Here is a tiny trained network, its code and every weight. The questions are about switching its units off for an input and a target symbol, where a switched-off unit gives its printed mean instead of its output.

import numpy as np


def w(rows, s, z=0):
    codes = np.array(rows[::2]) - 128.0
    scale = np.full(codes.shape[1], s)
    scale[-1] = z or s
    return codes * scale


def norm(h):
    return h / np.sqrt((h * h).mean(-1, keepdims=True) + 1e-5)


def f(y):
    return y / 2 * (1 + np.tanh(0.7978845608 * (y + 0.044715 * y**3)))


def softmax(a):
    e = np.exp(a - a.max(-1, keepdims=True))
    return e / e.sum(-1, keepdims=True)


def log_softmax(a):
    a = a - a.max(-1, keepdims=True)
    return a - np.log(np.exp(a).sum(-1, keepdims=True))


def net(x, mask):
    ids = ['ΓΔΘΠΦΨΩαβεζηλμξτ'.index(c) for c in x.split()]
    T = len(ids)
    res = E[ids] + P[:T]
    u = 0
    for l in range(2):
        r = norm(res)
        for j in range(3):
            rows = slice(3 * j, 3 * j + 3)
            q, k, v = (r @ M[l][rows].T for M in (Q, K, V))
            z = softmax(np.where(np.tri(T) > 0, q @ k.T / 3**0.5, -1e9)) @ v
            o = O[l][rows]
            res = res + np.where(mask[u + j], z, o[:, -1]) @ o[:, :-1]
        u += 3
        y = f(norm(res) @ A[l][:, :-1].T + A[l][:, -1])
        res = res + np.where(mask[u : u + 16], y, B[l][:, -1]) @ B[l][:, :-1]
        u += 16
    return log_softmax(norm(res)[-1] @ U[:, :-1].T + U[:, -1])


Q, K, V, O, A, B = {}, {}, {}, {}, {}, {}
E = w([
[102,120,113,39,124,143],'Γ',
[140,148,104,178,106,152],'Δ',
[89,150,118,45,106,132],'Θ',
[158,145,178,149,99,94],'Π',
[13,84,132,116,120,170],'Φ',
[99,115,96,79,138,122],'Ψ',
[124,106,89,114,71,106],'Ω',
[143,129,103,129,125,130],'α',
[94,118,88,110,144,110],'β',
[186,251,113,52,117,94],'ε',
[153,86,126,159,112,103],'ζ',
[99,141,97,140,135,109],'η',
[114,162,141,117,118,60],'λ',
[150,99,153,170,152,120],'μ',
[202,138,136,162,184,110],'ξ',
[113,152,126,119,195,135],'τ',
],0.031)
P = w([
[225,52,174,62,126,170],'0',
[65,154,111,166,174,1],'1',
[68,134,80,160,181,64],'2',
[81,134,99,146,170,82],'3',
[89,133,83,139,181,106],'4',
[86,124,82,151,177,122],'5',
[96,122,88,132,182,134],'6',
[99,122,87,131,177,147],'7',
[97,116,93,109,177,145],'8',
],0.0074)
Q[0] = w([
[116,115,202,35,175,12],'L0H1',
[98,254,135,166,40,123],'L0H1',
[129,244,77,144,228,161],'L0H1',
[118,176,61,130,90,130],'L0H2',
[27,189,57,59,106,121],'L0H2',
[159,108,141,124,88,141],'L0H2',
[203,144,136,147,97,161],'L0H3',
[41,73,64,89,139,114],'L0H3',
[75,197,144,146,209,177],'L0H3',
],0.0089)
K[0] = w([
[144,90,168,2,142,52],'L0H1',
[110,225,125,231,137,38],'L0H1',
[109,177,25,118,208,148],'L0H1',
[206,105,33,153,118,169],'L0H2',
[168,70,139,77,83,127],'L0H2',
[106,126,109,184,106,114],'L0H2',
[79,156,100,168,46,104],'L0H3',
[147,126,138,69,122,141],'L0H3',
[163,186,196,118,185,229],'L0H3',
],0.0083)
V[0] = w([
[143,112,91,118,63,28],'L0H1',
[96,248,93,151,163,131],'L0H1',
[49,92,225,111,28,84],'L0H1',
[90,162,106,209,103,254],'L0H2',
[131,201,41,181,161,63],'L0H2',
[101,224,136,148,100,159],'L0H2',
[40,137,116,134,69,77],'L0H3',
[158,159,235,72,214,103],'L0H3',
[53,90,186,65,158,92],'L0H3',
],0.0055)
O[0] = w([
[128,81,7,88,193,160,192],'L0H1',
[79,96,53,38,152,39,154],'L0H1',
[148,152,105,203,96,253,87],'L0H1',
[147,129,94,117,158,202,3],'L0H2',
[55,114,27,203,196,68,130],'L0H2',
[63,127,192,246,130,184,40],'L0H2',
[157,168,75,178,132,45,136],'L0H3',
[113,185,179,75,65,68,141],'L0H3',
[39,134,83,176,153,20,205],'L0H3',
],0.0048,0.0026)
A[0] = w([
[171,136,125,90,252,134,75],'L0N1',
[40,105,145,128,103,194,45],'L0N2',
[181,174,90,51,86,159,96],'L0N3',
[125,95,115,150,180,251,62],'L0N4',
[64,160,92,97,2,76,191],'L0N5',
[83,102,119,137,241,85,147],'L0N6',
[83,89,145,109,103,137,66],'L0N7',
[211,95,177,172,87,236,19],'L0N8',
[243,124,140,220,182,26,52],'L0N9',
[139,27,147,138,98,63,159],'L0N10',
[118,126,151,136,82,42,2],'L0N11',
[168,151,152,202,143,162,192],'L0N12',
[99,153,198,133,16,148,24],'L0N13',
[110,200,144,42,197,163,132],'L0N14',
[190,40,170,239,107,125,70],'L0N15',
[60,134,186,159,59,167,64],'L0N16',
],0.0094,0.0034)
B[0] = w([
[66,151,150,138,119,92,167],'L0N1',
[88,88,146,134,15,201,139],'L0N2',
[151,116,92,166,131,61,171],'L0N3',
[81,254,162,82,58,202,137],'L0N4',
[162,63,84,176,148,176,254],'L0N5',
[105,160,188,55,51,116,246],'L0N6',
[139,112,84,181,89,173,136],'L0N7',
[198,74,146,97,143,224,142],'L0N8',
[1,81,137,168,134,147,221],'L0N9',
[156,150,55,142,141,229,171],'L0N10',
[110,87,104,70,92,207,133],'L0N11',
[122,149,115,202,204,152,165],'L0N12',
[111,192,156,178,60,162,122],'L0N13',
[98,191,162,194,126,56,222],'L0N14',
[105,179,44,199,193,158,192],'L0N15',
[79,139,132,133,105,181,121],'L0N16',
],0.0077,0.0068)
Q[1] = w([
[185,179,120,144,76,179],'L1H1',
[117,136,90,135,61,138],'L1H1',
[67,108,122,93,74,58],'L1H1',
[159,181,192,115,168,246],'L1H2',
[116,56,100,86,125,97],'L1H2',
[132,47,66,143,122,135],'L1H2',
[149,83,63,65,80,165],'L1H3',
[120,4,133,155,170,114],'L1H3',
[71,149,96,16,140,69],'L1H3',
],0.014)
K[1] = w([
[54,183,24,183,195,204],'L1H1',
[168,95,162,202,58,163],'L1H1',
[223,45,217,51,163,183],'L1H1',
[28,111,85,248,145,111],'L1H2',
[203,16,183,37,75,183],'L1H2',
[183,29,103,104,134,161],'L1H2',
[191,29,93,77,64,163],'L1H3',
[116,1,192,232,161,166],'L1H3',
[225,82,255,47,121,141],'L1H3',
],0.0098)
V[1] = w([
[132,89,145,198,106,121],'L1H1',
[120,127,170,116,133,138],'L1H1',
[121,198,52,133,156,104],'L1H1',
[116,120,106,136,212,146],'L1H2',
[163,77,100,99,193,94],'L1H2',
[253,90,153,61,121,102],'L1H2',
[145,153,143,120,184,188],'L1H3',
[96,107,76,199,160,136],'L1H3',
[115,50,181,152,247,75],'L1H3',
],0.012)
O[1] = w([
[170,55,116,86,150,99,59],'L1H1',
[96,98,146,123,141,154,89],'L1H1',
[119,184,96,221,57,67,163],'L1H1',
[85,206,83,90,56,156,142],'L1H2',
[164,176,148,122,88,182,230],'L1H2',
[226,128,239,80,112,186,185],'L1H2',
[98,187,177,59,191,162,115],'L1H3',
[169,185,78,130,186,165,253],'L1H3',
[156,180,156,154,157,254,156],'L1H3',
],0.0096,0.0035)
A[1] = w([
[146,65,204,152,150,171,37],'L1N1',
[163,6,73,142,143,122,124],'L1N2',
[74,121,164,169,89,124,100],'L1N3',
[56,99,165,101,105,154,122],'L1N4',
[139,73,175,178,97,110,2],'L1N5',
[86,146,206,130,192,206,79],'L1N6',
[176,165,145,195,144,221,106],'L1N7',
[130,199,132,197,149,107,125],'L1N8',
[190,162,89,182,164,66,137],'L1N9',
[108,143,166,202,253,225,107],'L1N10',
[135,103,166,59,117,78,58],'L1N11',
[125,96,151,191,202,195,69],'L1N12',
[204,142,186,124,123,118,85],'L1N13',
[94,173,128,105,197,129,152],'L1N14',
[57,111,61,141,139,100,136],'L1N15',
[147,53,182,190,123,109,71],'L1N16',
],0.014,0.0054)
B[1] = w([
[68,141,191,119,126,94,157],'L1N1',
[235,141,113,82,92,215,168],'L1N2',
[105,93,87,69,108,161,154],'L1N3',
[83,77,156,132,100,173,173],'L1N4',
[129,124,138,165,109,123,140],'L1N5',
[147,114,27,149,181,123,179],'L1N6',
[27,141,177,211,184,133,223],'L1N7',
[129,80,130,113,199,101,210],'L1N8',
[177,127,175,141,188,170,196],'L1N9',
[147,138,135,242,248,125,254],'L1N10',
[149,150,147,222,177,112,184],'L1N11',
[109,147,109,243,214,84,177],'L1N12',
[93,178,82,137,148,105,172],'L1N13',
[86,106,142,132,64,75,208],'L1N14',
[125,144,143,173,142,175,239],'L1N15',
[108,134,125,197,116,148,152],'L1N16',
],0.013,0.0084)
U = w([
[111,144,80,59,194,181,105],'Γ',
[132,156,97,71,116,126,202],'Δ',
[118,224,160,156,91,191,50],'Θ',
[157,81,211,194,92,142,114],'Π',
[80,70,104,136,93,225,145],'Φ',
[157,48,144,80,181,131,180],'Ψ',
[216,118,79,128,115,199,252],'Ω',
[143,147,184,83,166,181,137],'α',
[131,105,95,203,48,88,65],'β',
[199,161,117,131,152,42,148],'ε',
[125,105,144,203,224,175,127],'ζ',
[135,36,49,119,153,87,101],'η',
[111,150,11,221,100,112,62],'λ',
[157,154,76,138,48,108,171],'μ',
[183,50,80,185,100,94,121],'ξ',
[37,129,156,120,137,64,38],'τ',
],0.011,0.0033)

Each question gives the input, a string of symbols that net reads in full, and the target symbol t.
The units are the heads (3 rows each of Q, K, V and O) and the neurons (one row each of A and B). Each row of codes is followed by its name. A weight is (code - 128) times the scale printed after its matrix; where a second scale follows, it is the last column's (O, A, B and U).
mask holds one flag per unit, layer by layer, with each layer's heads first. A switched-off unit (its flag False) gives its mean, the last column of its rows in O or B, instead of its output. The means were averaged over made-up inputs and are rounded, as every weight is.
A unit's drop is (log p(t) with every unit on - log p(t) with that unit switched off) / (log p(t) with every unit on - log p(t) with every unit switched off).
The circuit of an input: a set's keep is (log p(t) with only the set's units on - log p(t) with every unit switched off) / (log p(t) with every unit on - log p(t) with every unit switched off). Starting from the 12 units with the biggest drops (on a tie, the unit counted first), units are removed one at a time, each time the one whose removal leaves the highest keep (on an exact tie, the one counted first), for as long as the keep stays at least 0.8.
circuit, biggest first: the units of the circuit, biggest drop first
unit that matters most: the unit with the biggest drop
top k neurons: the k neurons with the biggest drops, biggest first
k most important neurons of layer l: the k neurons of layer l with the biggest drops, biggest first
heads that matter: for each layer, one digit per head in row order, 1 if its drop is at least 0.15 and else 0, layers parted by /
drop when u is switched off: that unit's drop, to one decimal
input τ λ μ β Δ α ζ Γ Ψ, target Φ: heads that matter => 000 / 001
input λ ζ Ψ Γ, target Ω: top 3 neurons => (L0N15, L0N5, L1N2)
input Π τ Γ ξ λ, target Ψ: unit that matters most => L1H1
input η τ ε α τ η, target λ: top 2 neurons => (L0N6, L0N14)
input ε λ Δ Γ, target β: heads that matter => 000 / 101
input ε ζ Γ Δ μ Ψ α Δ, target λ: circuit, biggest first => (L1H2, L1H1)
input μ ξ μ μ λ, target Γ: 4 most important neurons of layer 0 => (L0N5, L0N8, L0N15, L0N11)
input Ψ ζ η τ τ Θ Ψ, target Θ: heads that matter => 010 / 010
input ζ Γ ζ Θ μ η β, target Δ: top 2 neurons => (L0N15, L0N8)
input λ μ Δ μ Ψ, target Ω: heads that matter => 001 / 001
input Π Ω ζ α Θ β, target Ψ: heads that matter => 011 / 101
input Φ Γ τ α Γ ε Γ, target η: 2 most important neurons of layer 0 => (L0N14, L0N2)
input α Γ Ψ ζ Γ ξ ζ α, target α: heads that matter => 001 / 010
input β Γ Δ Θ ε μ ε α Γ, target μ: top neuron => (L0N9)
input Γ Δ Δ Ψ η, target Π: heads that matter => 110 / 011
input μ Γ λ μ Γ Ψ, target Γ: heads that matter => 011 / 111
input ζ τ ζ Φ τ Θ Ψ Γ, target Δ: 4 most important neurons of layer 0 => (L0N8, L0N15, L0N10, L0N6)
input η Ψ Ψ τ τ α Δ Ψ, target λ: 2 most important neurons of layer 0 => (L0N14, L0N9)
input ε Δ η τ α Γ Ψ η Δ, target λ: top 4 neurons => (L0N4, L0N5, L0N3, L1N10)
input η μ ε η Δ β, target λ: unit that matters most => L0N6
input Φ Γ μ Ψ η μ Γ Ψ η, target η: 2 most important neurons of layer 0 => (L0N14, L0N2)
input Ψ λ Ψ ε μ Θ Γ, target Θ: top 3 neurons => (L0N6, L0N9, L1N10)
input ζ Ω τ Ψ Ψ Δ ξ ε Γ, target Δ: top 2 neurons => (L0N15, L0N8)
input Φ τ τ α η, target η: 3 most important neurons of layer 0 => (L0N14, L0N2, L0N1)
input β Π τ Δ ζ Γ Γ Γ Θ, target μ: 2 most important neurons of layer 0 => (L0N9, L0N10)
input Δ Ω Δ ξ η Π ζ Ψ, target τ: top 2 neurons => (L0N4, L0N8)
input Γ Φ Ψ Θ Φ Γ ξ α β, target Π: unit that matters most => L1H3
input Ψ Ψ η, target Θ: 3 most important neurons of layer 0 => (L0N6, L0N9, L0N4)
input Ω Ω λ ε, target ε: drop when L1N9 is switched off => 0.1
input Ψ ζ ζ Γ Γ Γ Γ, target Θ: drop when L0H2 is switched off => 0.5
